Rows, each followed by one of two labels for a hidden trait (new trait and labels in each part):
[-49 -18  -7  20 -17 -25  36  22 -21 -25  31  -8  28  19  14  -8  68  44
   7  14 -21  22  40  -4  17 -81 -19  -9 -26   5   5  43  19 -16   6 -44
 -19 -17 -49 -12  30 -19  -2 -28  13 -28  -3 -24   1   3  23  23 -20  48
   5  20 -33 -22 -20  39   8  48 -17   3  13 -13 -35  34  11 -48 -22 -20
   8 -12 -38  -8  55   9  22 -21  15  18  35 -31 -23  12 -17  -8 -37  26
  13  -6  25  -2  24 -39 -25  52 -32  -3  -2  16 -23  -3 -44] -> R
[-73  16  20 -18 -19 -23  22 -21 -27 -25   0  25 -33 -14 -31  -5 -21  43
  34 -14  23 -15  10  32  -3   8   1 -13  57  -1   0  34  13  23 -24  31
  49  18  38 -12  34  24 -58  16 -41  36 -26  30  33 -10   9 -27  12  13
 -15 -11  15  27  32 107  -7  38 -26  -3 -16  20 -25 -11   8 -48 -25  64
 -11 -22   0   5  -2   8  18  29  24 -14 -59 -48 -24 -23  33  22 -33  11
  18  20  17 -26   6  59  39  14 -42 -32 -15 -33 -60 -51   2] -> R
[ 17 -12  19  -3  10 -15 -34   0 -27  42  24   2 -24 -14  17 -21  71  22
  19  -5   3   0  26  23  21 -34  -1  10  41 -22  -7   8 -30 -15  23 -26
  22 -15  12   4 -12   8 -76  18 -35 -16  -1  -2 -59   9  -1 -27   5  -6
 -23  20  -9 -27   8 -69  11  -1  -5   0   8   1   7  -5 -14 -24 -20  50
   2 -10 -25 -12 -34 -21  17 -19  -3  -2 -19 -26  10 -16 -39  10 -27  12
 -19  -6   7 -16   2 -24 -22  37  31 -15  -3  -5  -5 -53 -15] -> X
[ 16   4 -22   1 -18  -8 -19  12  -8  24 -14   9  -8  16  13 -20  35   6
   7  15  -9  -6   6  33  -5 -82   3  29  58 -19   6  17 -30   9  10   8
  24   2 -10  27  25 -19 -42 -34 -23  -6 -25  -1  -7  -9  14 -21   0  20
  12 -20 -11 -18  14 101  -3  39   4 -16 -15   5   5  37 -14 -20  -4  54
  -7  21   1 -34  -8  -1  20  -9  25  16   0 -23  16   1  28  22 -20  18
   6  -3  21  -2 -24  -9 -14   8   2 -28   1 -15 -47   2 -37] -> X
[-30 -19  15   3  -4   9  14 -35  -5 -14 -23   5 -24  27  13  19  56  16
  -1  25  16   3  -4  39   1  -9 -12  -9  51   8  18  23  16 -13 -34 -33
  12 -27  24  34  26  11   4   8  17 -10 -28  20 -78  -7  -5   8   1 -11
  -5   2  16  12 -21 -63  -2  -5  -9 -15 -11  -3   7   5 -25 -45 -15  27
  15   1 -17 -18  53  -9  -2 -14   2  -7 -25  -6 -20   2  48  -5  -7 -17
   6   8   0   0  38 -12  -1   3  32 -18  10  -4  -8  -6   4] -> X
[-53  -7  20 -24  12 -24  24   9  -1  50  24 -11   8  11 -24  13  57   6
  -8 -26  20 -17  14   4   2  16 -14  29 -22  -8  10   6   8 -10 -22  -3
  43 -24  15 -11   1  10 -44  14  20  35 -19 -29 -64 -13  24 -22 -21   3
 -21 -28 -25 -20  12 -60  14  10  -8   4  -5 -11  -3  29  14  -4 -11  16
  12 -19  -4 -21 -13  -6  10 -20   0  -5 -41  11  -5 -13  14 -10  -7 -16
  -4 -19  -2 -20  10  21  18 -28  18   6   1 -10 -52 -11 -36] -> X
[ 27   8  21  12  11 -17 -19 -45  -9  15  11  -4   7 -10 -19  19  66 -16
  26 -32 -18  10  37  -2   3 -68  -1 -10  23   3 -14  -7 -30 -14   1  15
   5 -11 -10 -10   8  25 -60 -14  -3 -14 -20  16 -13  -5 -16 -20  10 -18
  -3 -19 -19  -1  42  74   9  20  11 -19  -8  -5 -31   5 -27 -12 -31  53
  -4  18 -12 -29  57   3  -5 -11   5  15 -48 -12   1 -23  13  -9  -6  -3
   3   2   6 -19  24 -10 -15   7  -3 -15 -16 -17 -44   5  17] -> X
[-61 -20 -22  16   5  14   0 -19 -24  49 -15   0 -39   5  20  28 -12  -8
  36 -35 -19  26 -11  30  24 -17   5  29 -36  10 -18  15  19  21 -16 -19
 -18 -11  35 -13  18  27 -36 -34   8 -24  11   8  32   7  33  22  -5  49
  23  10 -10 -18  46  69   1  47 -32   1   6  19 -36  23  -1 -13   1 -23
   3 -15  -1 -38  56   9  16 -27 -30 -12   8  -3 -26   2   6  21 -30  23
 -22 -33  26 -29 -34  52 -18 -25   3  -1 -10 -10 -58  10   7] -> R
[-62 -19   5   9   6 -21  13  -1 -22  11   9  26  11 -12 -19  27  20  -3
  -8  22  24  18   5   5  14 -45  -2  30  26 -26 -13  -8 -24   3 -27 -27
  30   1   4  -5   6  22 -54 -11  17  17   0  -5 -51 -10  27  16   3 -20
   8 -19 -32 -26   5 -13 -17  23 -28  -1   1  -7 -17  -1 -13 -35 -42   6
 -10  13  -5  13  -8   1  12  -4  24  -1 -22   9   5   0 -17  -7  -5   8
 -25 -29   2  -4  24 -28   4  12  -4  -9 -15   7 -20   1  18] -> X
[-35   6 -21  14  -6 -13 -12 -17 -18  49 -17   2   1  14  -7 -13 -24  36
   3  16 -13 -16  22  19  25 -14   5  20  -1 -28 -13  -1 -17  16   2 -34
  10 -16 -40 -13  -4  28  -7  15  20  -3 -24 -25 -71  -9  -5  -6 -29 -10
  -9 -10  14  22 -15 -64 -12  -4 -20 -15  -5 -10  12  -3 -17 -44 -11  13
  -9 -28  -3  -8 -24   0  -8 -31  24  18   3  12  10  16  40   3 -32   1
   6 -19   3 -12  24  39   2  32  -8  -1   8  14   8   2  -5] -> X
[ 27  14  -1 -18  10  11 -24 -53  15 -25  34  27  -6 -17 -26 -17  24 -14
  38 -31  28   4  38  31   0 -65   5  35 -36  -5  10  -6 -30 -12 -26 -29
  22  20  37  34  -9  -2  17  20 -32 -28 -28 -20 -68  -7 -19 -31 -24 -10
 -35 -14 -15  -9  16 -16   2   0  11 -20  11 -13 -35  -7  19 -53 -27  22
  19  17 -41 -18 -37  10 -18  29  16  17  23 -14 -24 -12 -34 -10 -32 -31
  20  16  -4  -9  21  68  32  41 -38   3 -17 -16 -64 -55  25] -> R
[-23  -3 -18 -24 -20  10 -16 -15 -29  -7 -26  24  34  26  12  29 -14  45
  30 -24  18  15 -12   5   8  22 -20 -16  61 -15   2  -1 -16  -9   8  30
   8 -12  40  45  31 -12 -41 -32 -22  41 -25  26   4 -12 -20  25  -1  29
  41 -33  11  31  50 -76 -30  -5  17 -12   9  22 -14   7 -30 -11 -15 -24
  -9 -24 -42 -41  11  11 -13 -30 -14  17 -23   5   2  24  43  28  -7 -30
 -22  24  14 -24  14 -44   7   7 -20   7 -14 -44 -47  -5 -42] -> R
[ 29  -2  19   6  -6   5   4  27 -15 -17 -14 -11  22 -18 -11  32  60 -15
 -12 -25  23  19  23  31  12 -70   0 -23   5 -17 -15  22 -18  13   5  24
   4 -17 -36   1  18 -25 -51 -34  19 -20 -10  22  44   6  32 -27  -3  43
  23  22 -10  32  41  25 -26  19 -25   6   8  10   6  40  -3 -30 -32  51
 -12   6 -15  18 -25 -11 -12  27   4  17 -77 -11 -25  11  39  -8  -2   8
  12  17  12  -2 -34 -16 -23  18  13 -11 -10  16 -43 -48  31] -> R
[-58  13 -22 -19 -14  10 -14 -58 -26  56  -4  -2  -5 -19 -25  15 -29   9
   9   2  -6 -13  19   6   3 -74   5 -14  62  -4 -10   5  18  20 -26  27
  24  16 -36  -9   1  14  17 -15 -32  44   7  27 -65   9 -13  20   9   2
  29   2  10  17  23  77 -28   5  20 -20  -4  16   9  47  10 -53 -45  47
  26  19 -39 -12 -17 -18 -18 -12 -17  17 -79   7  13 -10 -25  -8  -3 -25
 -26 -28  -1  -8  28  58  39 -15 -29  -9   9  12  10  12  16] -> R
[-35 -22  37 -22   6   4 -16   2  -7  56  12  19 -25 -15 -27  34 -25  41
  36 -21 -17 -19 -31   5   9 -11 -17  23  35  -6  29  26  17  -7   1  -3
 -15 -16  43  26  47 -18  22 -28 -17 -11   2 -31 -60 -13  15 -13   6  45
  48 -35 -34  23 -12  94 -30  -1 -15   4   8  17  10  43 -28  -9 -44 -27
 -12  -1 -17  23 -23 -15  12 -28  26  12 -29 -44   2  18 -15  11 -23  14
   5  21  -4 -17 -22  16  12 -20  22 -29 -15 -37  21 -41  44] -> R
[-28  -3  35  -8  13  10 -14  12  11 -12 -26  -9  14  16  -1  30  50 -17
 -27 -20 -16   6   3   4  -1  15 -19  29 -40 -26  19 -28 -18 -17 -33  13
  49 -24  18  43  -2 -21 -75  17  23 -23 -26   1 -21   1 -13 -28 -28   7
 -19  12  10  22   9 105   9  39  19 -13 -14 -14   7  24 -32 -52 -12 -25
  13   7  -2 -29  68 -16  15  14 -19   4   9 -10 -27 -19  40  26 -28 -30
  12 -25  -9  -1  19 -43  37  44 -37 -32  11   1   9 -47  36] -> R
[  2   4 -13  -1 -15  13   5   5  14 -25  31   5  15   5  -3  10  48  -8
 -11  -7  20 -11 -29   5  19 -66   2  22  60   5  -8 -18   7   7 -18 -26
  28  15 -31   2   4  -3   0 -22   3   1 -12  -1  24 -13  -7  22  -4 -20
 -22 -25  -2  23 -25  25  13   8   0  -2  -3  -6 -16  11  12 -17 -27  23
  18  17 -19 -20  15   1   0  10  11  16  13 -13  -4  14   5  11 -31 -16
   9  13  -9 -26  -1 -19  -6  20 -17 -26 -12   0  10   1 -11] -> X
[ 34  17  13   9 -13 -10 -15 -38 -26  18  22   7 -37 -15   1  35   8  44
 -32 -27 -19  18 -13  31  22 -57 -19  28 -14  22  22 -34 -29 -12 -13 -48
  40  13 -10  30 -10 -20  26  -4 -11  41   6 -26 -63   8  20  18   5 -25
  24 -12 -31 -21 -36  50  12  46  -2   4 -17  23  -6   1  16 -49 -14 -29
  23 -27 -38  18  52  13   9 -24   6 -16 -80 -23  13  -5   4  -5 -29  22
 -11  19  -6  -7 -16  66 -20   1  29   7 -13  18 -25 -55  44] -> R
[  24    6   12  -12  -18  -34   31  -56   -2  -15   23  -12  -24   32
  -26   43    3   20  -36   35   -3  -12  -25   10   22  -29    7  -14
    7  -37    1  -41   17    6    7    0   44   10  -30   48   58   24
  -75  -13  -14   26    2  -26  -50    4  -26   24  -32   27   56    2
   -8  -26   50   82   13   42   16    3   10   -9   15   44   23    2
  -56   -3   27  -53  -10  -32   71    3    2   35   50  -22 -123   17
  -33   27    1   29  -36  -16  -17  -19    1   -1   40   50   49  -52
   39  -30    9  -49  -45  -58  -46] -> R
[-67   7 -13 -13  -4   2 -11  -3  -7  42   5  -4   3   7  18   4  58  -5
  34 -11  27   5  14  25  30  -8 -14   6   3 -29  -2  -1 -15  18 -15  24
  16  -1 -20   8  32 -13 -31  -7   4   5  -8  -6  -5   8   0 -20 -25  38
  24 -11 -32   2  20  22  18  34  13  -9   4   0 -20  40 -17 -23 -23  -4
   2  13 -10 -29  48   4   4   0  -5  -6 -13   1  -1 -27  19   1  -1 -21
 -21 -22  -2  -5 -29  35  40  -1  -2   4   0   7   1 -31  15] -> X
[-62 -12  -2 -15 -18  -8 -23  -3   2  42   4  21   1 -15  15  16  47  32
   9  16  15   3 -22   7   1 -40 -10  -3  -6  19 -13  22 -24  13 -20 -45
  15 -12  13 -18  20 -16 -42  -3 -22  16 -20  29 -42 -10   2 -19 -19 -10
 -30  -1 -10  -5  10 -51 -20  -1  13 -20  -6 -14  -5  15  10 -17 -26  58
  17 -12  -6 -20  34   0 -13  18 -17  -7  -8 -30   1   3  16   2   0   2
 -20 -16  -2 -26 -23  54  -3  -1  19 -20   7 -18 -10   6 -31] -> X
[ 26 -16  14 -17   2  12 -12 -13   8  51 -10  -1  22  20  16 -11 -18 -17
  10  -7  22 -14   5   0  23 -24   1  20  22   9  -4 -30  -4  18 -33  12
  18 -20 -18  36  -2  16  15 -17 -11  33  -2 -11 -36  -1   8 -21 -16  35
 -29  15 -11  -3  32 -57  -4  14   2 -18  -6  -9 -21  -6  -8 -17 -36   9
  24   7 -35  14 -20   1  20   6  26  -4 -61 -25  -2 -18   3  22  -1  11
 -24 -17   1 -23 -26  26  28  38   8   3   9 -38  -2 -32   0] -> X
[ -1 -26  33  16  11 -29  13   8  -3 -21  22  24  10 -19  19  35  53  42
 -14  32  30 -19  26  34  28  -5   7 -11  25   8  24 -24 -32 -18  14  36
 -13 -23   9  -8   0  12 -79 -23  15 -10   5  19   4   8  24 -30 -29 -20
  15 -32 -23 -28 -23 -75 -29   8 -23 -16  12  -7 -33  47  17 -27 -43  61
  -6  -7 -24 -42  21 -18 -11   7 -17   3 -13 -42   0  20   4  -4 -24 -23
  20  25  15  -5 -26 -44  40 -31 -35   7   5 -38  17 -48  44] -> R
